In the rows, zero is written as 128.
[113, 152, 150, 115, 134, 179, 116, 84, 115, 138, 132, 163, 130, 133, 111, 171, 117, 132, 126, 138, 154, 97, 136, 136, 131, 137, 88, 161, 175, 115, 135, 123] | 8
[134, 143, 97, 82, 127, 148, 112, 107, 119, 117, 145, 133, 141, 121, 177, 138, 87, 156, 158, 124, 149, 112, 151, 116, 173, 132, 143, 101, 125, 127, 145, 125] | 5
[114, 169, 148, 96, 144, 119, 122, 102, 117, 125, 119, 130, 121, 124, 93, 136, 103, 134, 126, 160, 145, 146, 122, 123, 107, 159, 127, 140, 147, 139, 118, 120] | 10
[108, 135, 135, 161, 125, 112, 110, 130, 151, 143, 129, 133, 124, 123, 147, 126, 143, 125, 120, 130, 121, 137, 131, 110, 79, 137, 146, 144, 207, 110, 104, 156] | 12
[137, 160, 181, 106, 117, 156, 107, 97, 94, 116, 114, 116, 113, 154, 111, 115, 111, 130, 137, 147, 142, 147, 77, 142, 163, 156, 124, 160, 160, 120, 135, 134] | 10
[146, 111, 112, 138, 115, 130, 124, 139, 115, 145, 113, 126, 116, 120, 116, 82, 164, 113, 124, 146, 132, 116, 124, 143, 145, 144, 103, 150, 118, 150, 146, 93] | 4
[141, 141, 146, 97, 166, 122, 124, 138, 164, 137, 155, 115, 152, 97, 98, 132, 132, 102, 157, 110, 147, 108, 145, 94, 128, 154, 134, 131, 101, 115, 120, 100] | 5
[94, 113, 126, 151, 130, 94, 117, 154, 132, 139, 131, 128, 101, 147, 175, 109, 162, 112, 144, 106, 139, 77, 136, 134, 140, 184, 82, 144, 166, 118, 115, 62] | 1
[119, 134, 165, 86, 152, 75, 140, 129, 161, 133, 127, 113, 138, 134, 86, 104, 111, 109, 107, 142, 158, 143, 159, 137, 103, 155, 126, 91, 98, 96, 141, 70] | 12
[136, 155, 156, 102, 146, 143, 112, 108, 127, 119, 128, 150, 115, 119, 105, 146, 94, 133, 170, 126, 88, 115, 123, 98, 217, 112, 142, 151, 104, 107, 100, 166] | 12
[123, 112, 116, 130, 101, 131, 149, 129, 132, 134, 123, 157, 135, 130, 98, 121, 136, 124, 117, 121, 136, 93, 130, 118, 111, 125, 131, 160, 125, 160, 148, 202] | 2
[143, 158, 159, 98, 164, 151, 86, 120, 136, 126, 147, 73, 117, 150, 139, 113, 93, 128, 168, 133, 145, 116, 130, 145, 132, 143, 133, 127, 145, 104, 143, 22] | 6
[101, 127, 106, 130, 112, 174, 115, 132, 111, 141, 116, 134, 86, 148, 119, 106, 124, 100, 114, 123, 93, 92, 123, 108, 116, 113, 104, 167, 168, 193, 107, 135] | 4
[151, 87, 94, 105, 134, 84, 113, 141, 116, 126, 174, 150, 119, 153, 160, 116, 124, 139, 145, 137, 151, 119, 156, 110, 130, 141, 112, 126, 98, 164, 147, 108] | 9
[170, 148, 175, 75, 148, 148, 100, 105, 161, 121, 156, 93, 135, 148, 118, 108, 94, 116, 118, 106, 187, 114, 142, 157, 117, 159, 122, 99, 163, 53, 155, 39] | 3
[116, 145, 145, 100, 131, 105, 130, 150, 148, 119, 133, 91, 135, 165, 144, 130, 118, 139, 138, 96, 143, 158, 135, 152, 81, 140, 151, 130, 112, 143, 122, 85] | 7
[142, 125, 191, 82, 153, 141, 119, 144, 151, 108, 160, 101, 117, 146, 114, 83, 120, 117, 139, 115, 182, 115, 141, 116, 98, 146, 125, 111, 120, 116, 145, 60] | 10
[144, 87, 140, 156, 118, 145, 155, 158, 129, 129, 124, 122, 114, 150, 59, 87, 205, 92, 121, 117, 143, 140, 111, 154, 49, 144, 117, 192, 157, 144, 126, 123] | 12
[169, 149, 163, 82, 123, 151, 127, 115, 167, 105, 113, 109, 125, 145, 114, 99, 124, 121, 118, 117, 130, 155, 116, 125, 120, 134, 172, 131, 114, 68, 136, 130] | 5
[139, 119, 181, 126, 104, 137, 124, 152, 130, 100, 124, 163, 140, 131, 132, 124, 165, 126, 155, 118, 176, 146, 114, 88, 161, 156, 108, 117, 124, 92, 127, 162] | 9
[115, 137, 114, 135, 133, 103, 121, 127, 131, 126, 134, 107, 134, 117, 157, 107, 135, 120, 100, 150, 160, 124, 136, 153, 138, 135, 118, 131, 154, 101, 140, 97] | 9
[106, 110, 114, 119, 117, 141, 123, 118, 107, 109, 130, 121, 111, 131, 129, 78, 139, 117, 128, 132, 144, 147, 122, 136, 172, 134, 101, 133, 77, 137, 105, 126] | 1
[123, 137, 144, 135, 143, 115, 124, 125, 157, 133, 127, 143, 120, 140, 82, 117, 137, 116, 132, 125, 129, 170, 96, 113, 126, 138, 126, 129, 73, 76, 111, 111] | 0
[107, 136, 98, 76, 151, 118, 105, 144, 158, 146, 157, 122, 103, 206, 135, 124, 102, 111, 142, 141, 157, 105, 133, 112, 84, 164, 90, 109, 97, 154, 89, 19] | 2
[112, 139, 94, 89, 117, 124, 108, 117, 127, 157, 102, 137, 122, 145, 141, 121, 94, 133, 124, 160, 113, 108, 150, 129, 115, 144, 100, 132, 94, 186, 149, 98] | 8
[117, 120, 108, 140, 113, 108, 108, 176, 101, 144, 128, 134, 83, 129, 127, 96, 131, 145, 119, 109, 101, 164, 102, 128, 159, 127, 134, 120, 44, 133, 70, 98] | 3
[140, 161, 147, 88, 146, 148, 114, 112, 94, 133, 113, 127, 100, 138, 111, 153, 98, 136, 138, 122, 90, 132, 117, 131, 167, 129, 129, 134, 146, 144, 118, 119] | 7
[93, 104, 53, 140, 117, 78, 124, 146, 132, 115, 170, 139, 123, 142, 144, 103, 135, 166, 129, 146, 165, 160, 157, 141, 110, 136, 126, 123, 14, 122, 90, 79] | 6
[92, 149, 140, 103, 130, 129, 142, 126, 154, 130, 106, 123, 125, 133, 111, 133, 127, 114, 117, 137, 133, 125, 130, 100, 101, 134, 128, 104, 136, 130, 108, 113] | 11
[103, 130, 91, 89, 138, 63, 154, 157, 174, 130, 127, 142, 156, 141, 136, 167, 128, 133, 151, 182, 170, 123, 152, 105, 90, 155, 94, 86, 67, 148, 133, 81] | 9
[98, 137, 142, 151, 124, 101, 111, 127, 109, 129, 113, 141, 124, 148, 137, 151, 133, 133, 149, 124, 114, 146, 111, 122, 122, 146, 96, 151, 125, 149, 129, 86] | 11
[119, 128, 136, 101, 130, 126, 142, 130, 141, 127, 125, 117, 138, 114, 110, 132, 100, 112, 121, 122, 139, 82, 157, 133, 129, 136, 110, 124, 144, 138, 160, 127] | 3
[136, 156, 137, 103, 128, 168, 117, 107, 93, 137, 108, 123, 108, 89, 147, 156, 100, 134, 98, 159, 82, 92, 185, 120, 149, 94, 95, 154, 181, 182, 125, 154] | 7
[89, 153, 118, 85, 122, 70, 148, 100, 169, 111, 108, 148, 131, 161, 144, 152, 67, 140, 114, 149, 122, 134, 144, 102, 131, 144, 151, 61, 129, 91, 121, 136] | 4
[116, 88, 102, 181, 103, 101, 123, 126, 121, 155, 146, 152, 164, 109, 141, 144, 157, 136, 133, 156, 142, 130, 123, 120, 101, 137, 99, 137, 120, 155, 145, 163] | 8
[91, 124, 140, 139, 102, 113, 139, 136, 118, 145, 96, 143, 112, 116, 123, 137, 128, 127, 125, 131, 106, 116, 104, 103, 134, 135, 120, 100, 137, 142, 117, 165] | 1
[134, 112, 171, 123, 135, 140, 145, 112, 126, 131, 149, 173, 106, 138, 110, 144, 155, 119, 120, 149, 151, 123, 156, 85, 125, 146, 98, 157, 183, 110, 112, 181] | 0
[59, 143, 130, 153, 105, 86, 131, 143, 96, 150, 100, 136, 117, 98, 145, 122, 140, 132, 94, 123, 117, 127, 159, 113, 116, 142, 121, 162, 152, 184, 103, 148] | 11
[113, 122, 136, 140, 143, 61, 144, 143, 140, 133, 117, 112, 151, 113, 142, 116, 120, 124, 133, 110, 128, 175, 146, 113, 95, 150, 156, 90, 132, 127, 145, 137] | 0
[86, 98, 180, 181, 104, 93, 126, 171, 122, 150, 136, 156, 114, 123, 132, 122, 179, 128, 129, 106, 135, 128, 101, 79, 131, 136, 121, 127, 124, 125, 112, 149] | 11
[160, 100, 156, 85, 153, 116, 134, 152, 166, 129, 136, 96, 130, 153, 75, 61, 130, 81, 165, 109, 145, 114, 137, 121, 116, 152, 112, 141, 54, 149, 187, 68] | 0
[83, 125, 138, 110, 124, 67, 135, 137, 120, 143, 159, 138, 122, 139, 120, 138, 121, 134, 131, 161, 167, 129, 138, 108, 122, 170, 114, 140, 105, 140, 127, 105] | 5
[137, 171, 116, 124, 128, 135, 101, 116, 128, 148, 114, 135, 119, 126, 79, 134, 110, 126, 109, 116, 103, 118, 93, 142, 105, 139, 117, 161, 94, 130, 98, 89] | 10
[94, 139, 91, 132, 115, 144, 120, 124, 115, 100, 142, 111, 129, 132, 186, 112, 98, 134, 147, 109, 130, 124, 169, 126, 141, 122, 120, 162, 148, 152, 106, 126] | 0
[177, 107, 148, 115, 136, 167, 141, 143, 74, 129, 117, 153, 122, 98, 90, 121, 158, 110, 126, 93, 120, 112, 126, 122, 189, 115, 118, 143, 120, 156, 141, 178] | 9
[141, 118, 138, 93, 139, 109, 145, 118, 132, 94, 108, 114, 108, 155, 155, 107, 86, 118, 109, 131, 90, 132, 159, 101, 119, 122, 159, 85, 175, 127, 136, 159] | 2
[90, 147, 155, 130, 117, 69, 121, 114, 137, 116, 121, 137, 135, 98, 144, 124, 112, 143, 126, 190, 132, 151, 184, 107, 136, 140, 118, 172, 130, 131, 124, 165] | 12
[94, 126, 128, 126, 144, 134, 133, 141, 115, 120, 128, 109, 126, 138, 139, 101, 142, 107, 118, 94, 142, 116, 154, 145, 171, 146, 118, 140, 112, 127, 100, 123] | 6
[142, 148, 185, 102, 146, 120, 145, 97, 135, 117, 109, 82, 112, 98, 69, 93, 113, 105, 80, 141, 111, 154, 141, 148, 106, 115, 151, 144, 130, 98, 123, 121] | 1
[137, 121, 153, 167, 92, 160, 117, 96, 96, 124, 110, 142, 95, 131, 123, 105, 149, 120, 89, 140, 97, 129, 94, 127, 150, 138, 133, 164, 222, 76, 111, 186] | 8
[153, 116, 132, 142, 125, 98, 128, 125, 163, 123, 138, 112, 135, 130, 116, 113, 128, 127, 111, 126, 134, 131, 112, 156, 116, 133, 140, 128, 122, 68, 154, 112] | 3
[116, 139, 116, 116, 105, 114, 107, 124, 142, 98, 122, 132, 126, 154, 143, 83, 107, 147, 151, 114, 141, 141, 99, 130, 139, 150, 154, 142, 89, 121, 146, 139] | 10
[148, 78, 136, 133, 122, 85, 128, 159, 140, 147, 187, 145, 114, 172, 95, 96, 171, 133, 129, 98, 181, 146, 78, 134, 110, 162, 146, 111, 54, 73, 134, 71] | 5
[158, 123, 126, 74, 145, 143, 141, 101, 170, 106, 167, 126, 141, 141, 103, 111, 115, 133, 126, 133, 184, 140, 160, 129, 95, 116, 151, 102, 101, 103, 135, 102] | 4
[128, 119, 91, 150, 132, 118, 109, 156, 88, 138, 137, 141, 101, 131, 120, 120, 159, 123, 108, 131, 119, 162, 129, 133, 89, 125, 94, 176, 103, 181, 86, 92] | 9
[132, 122, 101, 119, 100, 98, 103, 106, 115, 125, 152, 147, 147, 107, 151, 126, 91, 156, 110, 144, 160, 129, 177, 135, 135, 144, 96, 128, 101, 135, 144, 127] | 3
[132, 135, 153, 84, 148, 109, 131, 124, 134, 107, 126, 127, 119, 174, 110, 113, 128, 131, 144, 98, 142, 167, 111, 154, 160, 157, 146, 128, 88, 101, 141, 110] | 7
[124, 137, 133, 101, 132, 141, 116, 129, 136, 122, 112, 109, 110, 150, 136, 107, 131, 118, 151, 145, 121, 120, 120, 116, 149, 135, 113, 135, 111, 143, 128, 76] | 11
[110, 101, 128, 125, 141, 165, 160, 140, 130, 153, 155, 131, 98, 157, 59, 145, 170, 101, 126, 129, 157, 104, 86, 132, 66, 129, 99, 128, 142, 143, 90, 94] | 1
[149, 129, 112, 115, 98, 145, 118, 125, 116, 123, 142, 141, 117, 166, 118, 124, 132, 128, 107, 111, 150, 133, 116, 133, 83, 139, 129, 163, 159, 135, 107, 133] | 9
[116, 110, 121, 127, 129, 117, 124, 134, 111, 141, 120, 157, 108, 134, 153, 125, 125, 146, 143, 129, 121, 88, 148, 129, 142, 143, 115, 133, 142, 146, 174, 111] | 8
[121, 95, 122, 154, 118, 108, 123, 133, 110, 167, 139, 113, 106, 129, 123, 89, 140, 109, 92, 87, 101, 124, 95, 135, 120, 121, 150, 124, 133, 147, 111, 160] | 1
[176, 141, 150, 110, 145, 179, 132, 72, 94, 108, 104, 140, 118, 108, 89, 144, 109, 115, 85, 141, 69, 136, 133, 124, 143, 88, 118, 166, 150, 149, 116, 209] | 10
[123, 151, 110, 106, 164, 78, 131, 96, 153, 148, 114, 146, 122, 119, 63, 138, 87, 126, 100, 140, 86, 144, 121, 137, 128, 114, 159, 101, 81, 87, 126, 124] | 12
[100, 124, 106, 142, 116, 83, 97, 162, 156, 121, 145, 106, 122, 161, 141, 80, 120, 123, 143, 92, 139, 157, 94, 141, 136, 159, 135, 131, 52, 101, 104, 74] | 3
[85, 110, 112, 128, 134, 22, 145, 156, 152, 170, 141, 141, 119, 133, 123, 102, 137, 129, 83, 134, 137, 148, 135, 124, 138, 153, 155, 72, 65, 93, 82, 128] | 12
[109, 116, 120, 122, 120, 101, 140, 161, 149, 158, 139, 116, 102, 143, 110, 97, 154, 118, 80, 131, 147, 152, 134, 131, 55, 143, 147, 148, 130, 151, 88, 143] | 3
[129, 105, 72, 129, 131, 112, 119, 120, 132, 133, 137, 127, 147, 139, 157, 118, 137, 130, 158, 144, 148, 93, 154, 142, 137, 161, 105, 141, 125, 156, 170, 121] | 6
[113, 133, 90, 102, 125, 108, 121, 144, 120, 107, 131, 143, 125, 154, 166, 114, 115, 142, 141, 102, 145, 128, 132, 142, 188, 134, 128, 134, 66, 129, 121, 115] | 9
[106, 133, 64, 135, 115, 140, 114, 125, 122, 148, 132, 126, 108, 161, 118, 109, 124, 120, 140, 63, 105, 90, 63, 167, 176, 137, 136, 151, 82, 123, 88, 104] | 1
[100, 170, 137, 137, 112, 112, 118, 129, 129, 120, 96, 128, 133, 90, 158, 157, 119, 154, 143, 179, 129, 142, 152, 127, 141, 145, 107, 167, 151, 130, 119, 137] | 3
[112, 130, 111, 131, 108, 108, 95, 147, 129, 164, 127, 138, 110, 134, 142, 75, 132, 138, 106, 102, 128, 136, 115, 134, 145, 153, 145, 120, 67, 110, 99, 96] | 8
[78, 129, 92, 151, 130, 88, 161, 140, 136, 163, 139, 130, 138, 113, 113, 136, 169, 120, 101, 168, 181, 137, 158, 140, 59, 163, 98, 158, 149, 150, 103, 109] | 0
[152, 107, 137, 148, 129, 105, 119, 106, 87, 146, 148, 124, 120, 119, 96, 105, 145, 123, 108, 164, 139, 164, 116, 146, 133, 135, 115, 152, 132, 142, 136, 111] | 4
[67, 122, 121, 149, 106, 94, 144, 124, 132, 134, 124, 123, 140, 125, 177, 124, 158, 130, 108, 145, 170, 146, 135, 135, 118, 158, 116, 119, 165, 126, 100, 165] | 1
[157, 121, 111, 138, 134, 140, 117, 112, 103, 128, 132, 148, 110, 117, 134, 153, 111, 116, 119, 131, 75, 86, 114, 103, 173, 101, 120, 131, 181, 125, 125, 170] | 9
